Below is a small trained network, with its code and all its weights. Each question gives an input and a class and asks what happens when units are switched off, that is, made to give their printed mean instead of their output.

import numpy as np


def w(rows, s, z=0):
    codes = np.array(rows[::2]) - 128.0
    scale = np.full(codes.shape[1], s)
    scale[-1] = z or s
    return codes * scale


def f(y):
    return np.maximum(y, 0)


def log_softmax(a):
    a = a - a.max(-1, keepdims=True)
    return a - np.log(np.exp(a).sum(-1, keepdims=True))


def net(x, mask):
    res = np.array(x, float).reshape(1, 6) / 4 @ E
    y = f(res @ A[0][:, :-1].T + A[0][:, -1])
    res = res + np.where(mask, y, B[0][:, -1]) @ B[0][:, :-1]
    return log_softmax(res[-1] @ U[:, :-1].T + U[:, -1])


A, B = {}, {}
E = w([
[78,203,231,80,155],'x0',
[119,232,77,126,105],'x1',
[32,92,87,23,112],'x2',
[218,132,132,25,146],'x3',
[148,124,160,123,2],'x4',
[129,128,129,129,128],'x5',
],0.0085)
A[0] = w([
[123,83,161,138,137,231],'N0',
[210,161,150,168,168,64],'N1',
[48,98,104,63,116,19],'N2',
[113,161,194,87,149,50],'N3',
[90,135,87,154,217,23],'N4',
[178,177,91,152,166,109],'N5',
[83,180,233,118,145,45],'N6',
[176,156,151,188,149,4],'N7',
[101,105,150,153,106,83],'N8',
[77,127,118,204,86,148],'N9',
[128,74,169,137,132,30],'N10',
[108,110,172,118,14,25],'N11',
[135,195,94,159,115,105],'N12',
[88,201,83,182,100,83],'N13',
[165,134,123,86,146,52],'N14',
[155,79,19,142,120,58],'N15',
[89,209,74,142,111,100],'N16',
[190,163,171,52,149,74],'N17',
[145,100,81,143,113,1],'N18',
[51,109,124,73,140,49],'N19',
[115,45,153,168,124,141],'N20',
[168,133,170,153,77,66],'N21',
[160,151,43,133,113,98],'N22',
[120,116,152,88,34,30],'N23',
[166,166,203,214,149,49],'N24',
[153,90,87,137,67,89],'N25',
[109,108,113,125,229,176],'N26',
[156,117,156,82,60,153],'N27',
[176,146,144,164,158,50],'N28',
[75,128,100,153,188,142],'N29',
[238,118,102,69,145,78],'N30',
[58,116,99,108,110,47],'N31',
[192,77,37,149,141,121],'N32',
[86,106,71,54,126,15],'N33',
[150,127,154,180,147,170],'N34',
[138,87,73,157,120,32],'N35',
[165,209,85,92,108,164],'N36',
[139,85,194,158,139,119],'N37',
[100,202,83,146,124,92],'N38',
[100,165,210,103,148,27],'N39',
[36,128,130,219,175,81],'N40',
[179,131,89,76,245,84],'N41',
[104,53,167,120,178,105],'N42',
[136,38,185,132,129,144],'N43',
],0.012,0.0069)
B[0] = w([
[146,148,100,60,178,228],'N0',
[112,59,43,164,100,199],'N1',
[187,23,22,198,139,210],'N2',
[56,149,139,208,206,180],'N3',
[194,164,202,171,104,179],'N4',
[150,123,110,118,124,192],'N5',
[27,190,144,208,231,201],'N6',
[139,71,69,165,107,167],'N7',
[149,140,162,89,104,150],'N8',
[84,122,175,68,65,220],'N9',
[161,78,144,107,183,149],'N10',
[234,169,179,193,115,187],'N11',
[161,79,128,97,167,179],'N12',
[149,61,141,69,149,196],'N13',
[87,74,156,112,66,155],'N14',
[80,155,180,204,214,228],'N15',
[193,78,145,85,222,197],'N16',
[35,55,157,108,98,205],'N17',
[86,207,137,166,178,151],'N18',
[134,49,50,195,97,203],'N19',
[125,122,143,77,142,217],'N20',
[162,112,123,170,95,165],'N21',
[95,131,177,119,200,196],'N22',
[178,130,159,179,108,182],'N23',
[124,44,38,177,99,203],'N24',
[102,184,183,154,148,201],'N25',
[227,210,188,170,72,239],'N26',
[176,194,180,146,70,214],'N27',
[160,70,59,166,93,166],'N28',
[220,171,162,142,49,209],'N29',
[16,22,154,100,63,222],'N30',
[136,63,86,143,92,178],'N31',
[31,194,164,153,184,255],'N32',
[128,5,36,195,100,200],'N33',
[120,118,68,93,96,203],'N34',
[48,143,141,177,223,174],'N35',
[177,66,153,49,187,216],'N36',
[178,84,136,61,179,185],'N37',
[165,76,146,82,191,183],'N38',
[48,162,146,180,201,179],'N39',
[28,74,204,46,2,220],'N40',
[163,165,214,136,9,231],'N41',
[165,113,104,73,182,202],'N42',
[165,118,108,86,197,226],'N43',
],0.0069,0.0084)
U = w([
[12,156,131,217,208,110],'0',
[108,80,2,204,104,103],'1',
[98,141,114,111,127,250],'2',
[36,94,170,84,66,82],'3',
[177,163,175,191,92,104],'4',
[142,97,119,54,221,89],'5',
[93,209,52,66,109,145],'6',
],0.011,0.022)

Each question gives the input, the list of numbers given to net, and the class t.
The units are the neurons (one row each of A and B). Each row of codes is followed by its name. A weight is (code - 128) times the scale printed after its matrix; where a second scale follows, it is the last column's (A, B and U).
mask holds one flag per neuron, in row order. A switched-off neuron (its flag False) gives its mean, the last column of its row in B, instead of its output. The means were averaged over made-up inputs and are rounded, as every weight is.
A unit's drop is (log p(t) with every unit on - log p(t) with that unit switched off) / (log p(t) with every unit on - log p(t) with every unit switched off).
The circuit of an input: a set's keep is (log p(t) with only the set's units on - log p(t) with every unit switched off) / (log p(t) with every unit on - log p(t) with every unit switched off). Starting from the 12 units with the biggest drops (on a tie, the unit counted first), units are removed one at a time, each time the one whose removal leaves the highest keep (on an exact tie, the one counted first), for as long as the keep stays at least 0.8.
units of the circuit, in order: the units of the circuit, biggest drop first
k most important neurons: the k neurons with the biggest drops, biggest first
drop when u is switched off: that unit's drop, to one decimal
input [-1,7,2,-2,6,-5], class 5: 2 most important neurons	(N16 N36)
input [-7,-5,8,1,0,2], class 1: units of the circuit, in order	(N33)
input [6,6,7,1,2,1], class 1: 2 most important neurons	(N2 N19)
input [-1,-2,-1,5,0,-1], class 3: units of the circuit, in order	(N30 N17)
input [0,0,1,2,6,-5], class 4: units of the circuit, in order	(N11 N27)
input [1,5,-7,2,-7,3], class 1: units of the circuit, in order	(N1 N24)
input [6,3,-7,-1,0,-6], class 1: units of the circuit, in order	(N24 N1)
input [4,-4,6,7,-2,6], class 3: 4 most important neurons	(N17 N41 N30 N14)
input [-7,0,4,6,-8,1], class 4: units of the circuit, in order	(N41 N26)
input [-1,3,7,0,8,5], class 4: 3 most important neurons	(N11 N27 N23)
input [-5,-4,5,-1,-6,5], class 4: 2 most important neurons	(N26 N29)
input [-2,-3,-4,4,-1,2], class 1: 4 most important neurons	(N1 N40 N9 N28)
input [4,6,-7,4,5,-6], class 1: 2 most important neurons	(N24 N1)
input [4,-6,-3,-7,0,-4], class 3: units of the circuit, in order	(N40)
input [-1,7,-1,4,8,1], class 4: 3 most important neurons	(N27 N11 N23)
input [7,3,4,-7,3,6], class 0: 2 most important neurons	(N6 N39)
input [-7,-3,6,1,1,0], class 0: 2 most important neurons	(N15 N32)
input [-5,-8,7,4,4,-6], class 5: 2 most important neurons	(N43 N42)
input [4,-6,4,3,4,5], class 5: 2 most important neurons	(N43 N41)
input [5,2,-7,-5,5,-2], class 1: units of the circuit, in order	(N24)
input [-8,-4,0,0,-2,-3], class 0: drop when N4 is switched off	0.0
input [5,-3,-3,8,-1,0], class 3: drop when N17 is switched off	0.2
input [-6,5,4,-1,1,6], class 0: drop when N15 is switched off	0.2
